cols: T J C R L N S
[1.168 -0.450 7.044 -8.198 -0.797 1.191 -1.163]  W
[0.751 2.690 -3.518 2.690 2.690 -0.126 -3.926]  A
[7.470 6.597 -1.201 1.725 2.453 7.598 3.433]  X
[-6.692 -8.469 1.586 -2.340 -1.766 0.138 -2.485]  Q
[1.168 -0.450 7.044 -8.198 -0.797 1.191 8.206]  B
step +1: [2.690 2.690]
[2.691 2.691]
col: [1.191 -0.126 7.598]
N
find: [0.751 2.690 -3.518 2.690 2.690 -0.126 -3.926]
A
step +1: [-8.198 -0.797]
[-8.197 -0.796]
places A: [2.690]
1 3 4

cols: V G E K H Z
[2.126 5.724 -0.548 0.946 5.377 -7.206] = D
[1.985 -5.804 -8.487 3.644 0.153 1.137] = M
[-2.047 -2.368 0.411 -2.920 -6.459 2.940] = F
[-8.355 4.904 -6.750 -2.854 -2.131 3.816] = P
[-0.735 8.060 -8.581 -3.144 5.987 -9.720] = U
col: [2.126 1.985 -2.047]
V
col: [-6.459 -2.131 5.987]
H
where: [-2.047]
F, 0

cols: zumi Pozok fesef pazo
[-0.158 -7.880 -0.710 -1.025] : Gog
[-0.660 -1.578 -8.339 1.849] : Pebo
[1.001 -1.578 -8.339 1.849] : pera
where: [-0.660]
Pebo, 0
step +1: [1.001 -1.578 -8.339]
[1.002 -1.577 -8.338]

cols: suf gumog sot lon ravez
[4.754 -2.448 7.816 -1.576 -1.569] = belef
[1.981 1.789 -3.441 -2.976 0.422] = zivit
[-3.532 3.854 -3.533 -1.624 0.522] = pegun
step +1: [-1.576]
[-1.575]
where: [-3.533]
pegun, 2

cols: kodip Punu neker Loveg paf
[-0.844 -0.300 1.999 1.840 -0.844]  Zul
[3.205 -5.310 2.809 -0.299 3.145]  liva
[3.205 -5.310 7.714 4.165 -1.319]  neso
find: [3.205 -5.310 2.809 -0.299 3.145]
liva
step +1: [4.165]
[4.166]
where: [7.714]
neso, 2
places Zul: [-0.300]
1
step -1: [2.809]
[2.808]

cols: tetob Kazog Bov defes Susi
[1.488 -1.592 0.359 7.108 1.517] -> Sezi
[0.210 -0.899 -0.126 0.946 0.544] -> beku
[1.493 -1.392 0.068 6.355 0.997] -> gaz
[1.570 -1.440 0.139 5.811 0.965] -> kel
[-0.684 -0.133 -0.160 -0.365 -0.412] -> neti
[-3.402 -3.402 -3.402 -0.648 -3.402] -> luveg
col: [6.355 5.811]
defes
places luveg: [-3.402]
0 1 2 4
where: [0.210]
beku, 0
find: [1.493 -1.392 0.068 6.355 0.997]
gaz

cols: Gimeb Vume fum Rimol
[-2.249 -2.250 0.930 5.561] -> Lokan
[-2.312 -5.098 -2.949 -2.949] -> Funo
[-2.249 -1.693 0.930 -1.692] -> Suse
places Funo: [-2.949]
2 3
step +1: [-2.249 -1.693]
[-2.248 -1.692]
where: [-1.693]
Suse, 1
where: [5.561]
Lokan, 3
col: [-2.250 -5.098]
Vume
find: [-2.312 -5.098 -2.949 -2.949]
Funo
step +1: [-2.312 -5.098 -2.949]
[-2.311 -5.097 -2.948]

cols: Gom fopu rif vap Dezim gezep Mepe ked muz
[5.228 6.889 6.679 0.750 0.328 -3.336 -1.852 -1.136 -2.237] : Refu
[5.228 7.700 2.166 0.750 -3.994 6.578 -6.503 -1.136 -2.266] : vena
[5.228 6.889 2.166 0.750 3.685 6.010 -1.852 -1.136 -2.237] : kela
[5.228 7.700 2.166 0.750 4.132 3.785 -1.852 -1.957 -2.237] : Zopa
[5.228 7.700 2.166 0.750 4.132 3.785 -1.852 -1.136 -2.237] : Maz
step +1: [-1.957]
[-1.956]
find: [5.228 7.700 2.166 0.750 4.132 3.785 -1.852 -1.957 -2.237]
Zopa
col: [2.166 2.166 2.166 2.166]
rif

cols: vakem zipag tor Ponuf
[-0.123 1.012 -0.771 -0.287] : mobu
[-0.123 0.007 -1.000 -0.287] : rufe
[-0.123 0.703 -0.931 -0.287] : sivi
[7.129 2.587 -1.000 -0.287] : fivef
[-0.123 0.703 -1.922 -0.287] : tufe
[-0.123 -0.173 -1.000 -0.287] : Dezed
step -1: [0.007 -1.000]
[0.006 -1.001]
find: [-0.123 0.703 -0.931 -0.287]
sivi
col: [-0.771 -1.000 -0.931 -1.000]
tor
step +1: [1.012 -0.771]
[1.013 -0.770]
col: [2.587 0.703]
zipag
col: [-0.771 -1.000 -0.931 -1.000 -1.922]
tor

cols: kat kibof simev bafo Sav Tel doti mep Pigof
[-0.133 -0.240 0.000 0.000 0.000 -0.684 0.410 0.411 -0.333] -> siriz
[-0.470 -2.726 0.084 3.855 1.550 -4.875 -7.079 0.000 0.000] -> zanur
[0.000 -3.818 0.226 1.781 -2.465 0.000 0.000 2.026 0.612] -> Tasib
where: [0.411]
siriz, 7
where: [-0.240]
siriz, 1
places siriz: [0.000]
2 3 4

cols: Denod sus Pumi kugo Laliv Tapeg
[-6.488 0.247 -6.488 -4.059 -4.413 -4.413] = zuta
[2.535 -6.443 -3.499 -0.663 -3.110 -0.007] = nez
[5.603 -1.072 -2.093 -2.039 1.758 -2.802] = nebev
[5.051 2.386 0.523 1.586 -6.489 -0.912] = Sube
[6.041 1.392 -0.269 -1.358 -6.578 -5.463] = megu
[-4.238 -6.313 -1.141 -1.244 4.461 0.786] = Nos
[-4.058 4.972 5.221 0.346 3.184 -4.414] = maluv
[1.115 -6.435 -2.092 -4.220 -0.119 -2.234] = sezu
places zuta: [-6.488]
0 2
find: [1.115 -6.435 -2.092 -4.220 -0.119 -2.234]
sezu
step +1: [-2.039]
[-2.038]
where: [-6.489]
Sube, 4
places zuta: [-4.413]
4 5
where: [-4.058]
maluv, 0
col: [-3.499 -2.093]
Pumi

cols: zene dolud sumif Tilu pip rufa
[-3.821 -8.103 -5.564 5.105 -4.437 -9.131] -> lunuk
[-5.319 -0.846 4.259 4.979 -1.004 6.269] -> Gim
[-1.753 0.517 0.517 1.293 -1.752 -5.563] -> Vaz
where: [-5.563]
Vaz, 5
find: [-1.753 0.517 0.517 1.293 -1.752 -5.563]
Vaz
step +1: [-8.103 -5.564]
[-8.102 -5.563]
places Vaz: [-1.752]
4
col: [-5.319 -1.753]
zene

cols: Taru did deno Bopi dizos Nepim nabot ripu
[-0.433 1.436 -2.562 -3.866 -2.562 7.680 -0.083 7.680]  baki
[-0.433 1.436 -2.562 -3.866 0.199 -5.299 -0.083 1.042]  Teb
[-0.316 1.534 -2.404 -3.726 0.102 -2.561 -0.059 1.105]  Timan
col: [1.436 1.534]
did
where: [1.105]
Timan, 7
col: [1.042 1.105]
ripu
find: [-0.433 1.436 -2.562 -3.866 0.199 -5.299 -0.083 1.042]
Teb
places baki: [-2.562]
2 4
step -1: [-2.562]
[-2.563]

cols: giga sig Delof Vube figus
[1.187 -4.417 6.901 -1.797 -7.646] : Soki
[-5.938 4.415 5.894 -4.834 0.031] : niv
[-1.875 4.904 1.883 -1.598 -5.443] : vupo
[2.299 3.927 -6.483 1.370 -1.066] : vun
[-5.024 -2.034 -1.911 -4.110 6.304] : Vaf
[6.030 -6.748 8.192 1.405 -5.865] : zek
[7.175 4.731 -7.953 -0.392 -8.096] : vafu
[-1.878 -6.386 7.684 1.513 -2.233] : nafe
[3.884 -2.303 5.505 -1.739 1.153] : sal
[-7.432 5.464 -4.659 -3.623 -3.265] : Zeli
col: [5.894 1.883 -6.483 -1.911 8.192 -7.953 7.684]
Delof
col: [4.415 4.904 3.927 -2.034 -6.748 4.731 -6.386]
sig
find: [1.187 -4.417 6.901 -1.797 -7.646]
Soki

